Below are the code and all the weights of a small trained network. Each question names an input and a class and asks about switching units off, where a switched-off unit gives its printed mean instead of its output.

import numpy as np


def w(rows, s, z=0):
    codes = np.array(rows[::2]) - 128.0
    scale = np.full(codes.shape[1], s)
    scale[-1] = z or s
    return codes * scale


def norm(h):
    return h / np.sqrt((h * h).mean(-1, keepdims=True) + 1e-5)


def f(y):
    return np.maximum(y, 0)


def log_softmax(a):
    a = a - a.max(-1, keepdims=True)
    return a - np.log(np.exp(a).sum(-1, keepdims=True))


def net(x, mask):
    res = np.array(x, float).reshape(1, 4) / 4 @ E
    u = 0
    for l in range(3):
        y = f(norm(res) @ A[l][:, :-1].T + A[l][:, -1])
        res = res + np.where(mask[u : u + 8], y, B[l][:, -1]) @ B[l][:, :-1]
        u += 8
    return log_softmax(norm(res)[-1] @ U[:, :-1].T + U[:, -1])


A, B = {}, {}
E = w([
[77,121,158,196,203,154,191,175,125,199,139,214],'x0',
[72,100,86,151,108,110,13,93,140,204,112,152],'x1',
[185,107,68,56,169,209,119,151,129,206,33,83],'x2',
[145,150,97,103,152,68,170,75,2,172,106,152],'x3',
],0.0048)
A[0] = w([
[174,118,109,101,125,134,87,65,95,8,130,72,87],'L0N1',
[109,91,141,177,80,145,93,41,146,217,113,125,81],'L0N2',
[97,99,114,107,95,134,151,136,199,104,158,140,2],'L0N3',
[180,122,114,119,142,146,212,140,105,114,129,94,12],'L0N4',
[95,127,174,177,253,125,119,176,136,154,109,200,9],'L0N5',
[128,149,215,142,125,87,175,69,194,70,219,135,139],'L0N6',
[165,127,203,116,77,171,75,153,205,156,122,152,91],'L0N7',
[120,102,125,48,152,156,235,205,110,38,194,118,58],'L0N8',
],0.005,0.0025)
B[0] = w([
[66,166,77,152,199,66,178,146,198,76,57,156,234],'L0N1',
[34,157,139,76,104,124,79,129,176,198,97,225,185],'L0N2',
[98,179,117,179,119,138,103,208,2,154,99,34,154],'L0N3',
[144,178,147,113,137,133,48,150,145,132,140,187,177],'L0N4',
[66,238,50,135,206,135,144,83,175,74,168,18,197],'L0N5',
[226,72,111,105,218,140,55,56,103,186,119,99,254],'L0N6',
[115,204,120,151,97,121,115,136,29,89,137,120,196],'L0N7',
[147,198,149,85,101,101,54,185,199,224,97,172,227],'L0N8',
],0.0048,0.0051)
A[1] = w([
[127,129,188,151,115,28,134,92,145,96,192,158,72],'L1N1',
[160,128,89,74,153,216,158,130,148,136,46,125,90],'L1N2',
[159,137,79,112,124,101,172,114,20,159,77,177,49],'L1N3',
[113,75,111,173,116,101,131,135,127,148,163,166,22],'L1N4',
[140,81,42,103,44,103,150,89,166,73,90,73,72],'L1N5',
[105,103,147,203,177,202,254,166,130,174,149,143,2],'L1N6',
[226,142,229,109,158,139,240,159,120,90,104,94,84],'L1N7',
[164,71,129,211,115,175,106,207,189,132,85,82,245],'L1N8',
],0.0065,0.0008)
B[1] = w([
[165,49,91,156,147,208,154,172,139,156,115,116,207],'L1N1',
[148,47,98,231,156,129,123,96,146,126,171,143,254],'L1N2',
[86,146,178,103,99,194,105,177,108,54,178,87,217],'L1N3',
[113,112,108,97,132,140,90,169,148,126,91,87,148],'L1N4',
[129,181,151,138,180,73,190,95,162,117,188,162,218],'L1N5',
[76,129,97,124,179,46,94,65,166,91,156,99,180],'L1N6',
[71,62,187,130,48,66,78,167,169,168,107,185,214],'L1N7',
[95,127,159,64,127,145,163,137,1,95,159,118,207],'L1N8',
],0.0075,0.0052)
A[2] = w([
[124,235,80,147,202,86,148,145,162,91,79,190,83],'L2N1',
[119,135,115,105,63,107,101,184,160,189,95,203,87],'L2N2',
[184,3,97,159,122,172,166,105,115,161,186,129,23],'L2N3',
[180,145,105,77,36,61,151,66,186,87,128,71,97],'L2N4',
[71,143,164,93,91,179,136,157,69,83,149,73,5],'L2N5',
[178,71,131,211,165,147,89,156,104,132,142,41,106],'L2N6',
[77,123,99,153,119,160,100,104,110,113,169,184,239],'L2N7',
[75,133,126,124,74,151,78,61,107,196,75,155,54],'L2N8',
],0.0066,0.0017)
B[2] = w([
[151,179,85,152,124,174,105,70,126,157,126,90,245],'L2N1',
[175,167,180,133,94,73,75,185,150,142,81,117,205],'L2N2',
[144,58,77,158,61,118,162,102,144,194,103,115,205],'L2N3',
[2,99,110,150,186,147,134,118,130,163,178,157,192],'L2N4',
[96,196,159,95,123,200,197,152,54,36,82,121,198],'L2N5',
[145,112,102,78,71,130,160,71,79,146,102,145,240],'L2N6',
[201,105,146,102,77,132,205,161,115,61,110,148,253],'L2N7',
[182,148,220,123,161,71,114,171,183,148,132,112,183],'L2N8',
],0.0078,0.0052)
U = w([
[51,165,89,147,195,103,127,78,178,113,178,121,255],'0',
[140,137,208,115,111,78,72,196,185,145,95,144,132],'1',
[154,4,101,127,80,137,160,103,113,153,111,128,73],'2',
[87,169,175,92,101,170,158,154,60,48,127,115,130],'3',
[180,202,103,135,94,150,137,96,124,128,80,105,50],'4',
],0.011,0.00088)

Each question gives the input, the list of numbers given to net, and the class t.
The units are the neurons (one row each of A and B). Each row of codes is followed by its name. A weight is (code - 128) times the scale printed after its matrix; where a second scale follows, it is the last column's (A, B and U).
mask holds one flag per neuron, layer by layer. A switched-off neuron (its flag False) gives its mean, the last column of its row in B, instead of its output. The means were averaged over made-up inputs and are rounded, as every weight is.
A unit's drop is (log p(t) with every unit on - log p(t) with that unit switched off) / (log p(t) with every unit on - log p(t) with every unit switched off).
The circuit of an input: a set's keep is (log p(t) with only the set's units on - log p(t) with every unit switched off) / (log p(t) with every unit on - log p(t) with every unit switched off). Starting from the 12 units with the biggest drops (on a tie, the unit counted first), units are removed one at a time, each time the one whose removal leaves the highest keep (on an exact tie, the one counted first), for as long as the keep stays at least 0.8.
circuit, biggest first: the units of the circuit, biggest drop first
unit that matters most: the unit with the biggest drop
k most important neurons: the k neurons with the biggest drops, biggest first
drop of u: that unit's drop, to one decimal
input [-8,-7,0,2], class 0: circuit, biggest first => (L2N4)
input [-4,3,-3,5], class 3: 4 most important neurons => (L1N3; L0N5; L1N2; L0N8)
input [7,5,-8,5], class 2: circuit, biggest first => (L1N1; L2N7)
input [-5,5,-6,-1], class 2: 2 most important neurons => (L1N1; L0N8)
input [6,6,4,5], class 0: 2 most important neurons => (L0N5; L1N7)
input [7,2,6,7], class 0: 2 most important neurons => (L1N6; L0N5)
input [1,1,-2,4], class 3: 2 most important neurons => (L1N3; L1N2)
input [4,7,-7,-2], class 1: 3 most important neurons => (L0N2; L1N2; L2N8)
input [2,5,-7,5], class 2: 3 most important neurons => (L1N1; L0N8; L1N7)
input [-6,-4,8,-5], class 2: 3 most important neurons => (L1N2; L0N5; L1N8)
input [7,1,5,-7], class 0: 3 most important neurons => (L1N6; L0N5; L1N3)
input [0,-6,8,-1], class 2: 2 most important neurons => (L1N2; L2N3)
input [5,0,5,-5], class 0: 4 most important neurons => (L1N6; L0N6; L0N5; L1N3)
input [-4,-5,5,1], class 1: unit that matters most => L1N7
input [-4,4,3,0], class 0: drop of L0N8 => 0.9
input [-5,-8,6,-8], class 1: drop of L0N8 => 1.1
input [-6,0,2,-8], class 3: drop of L1N8 => 2.2
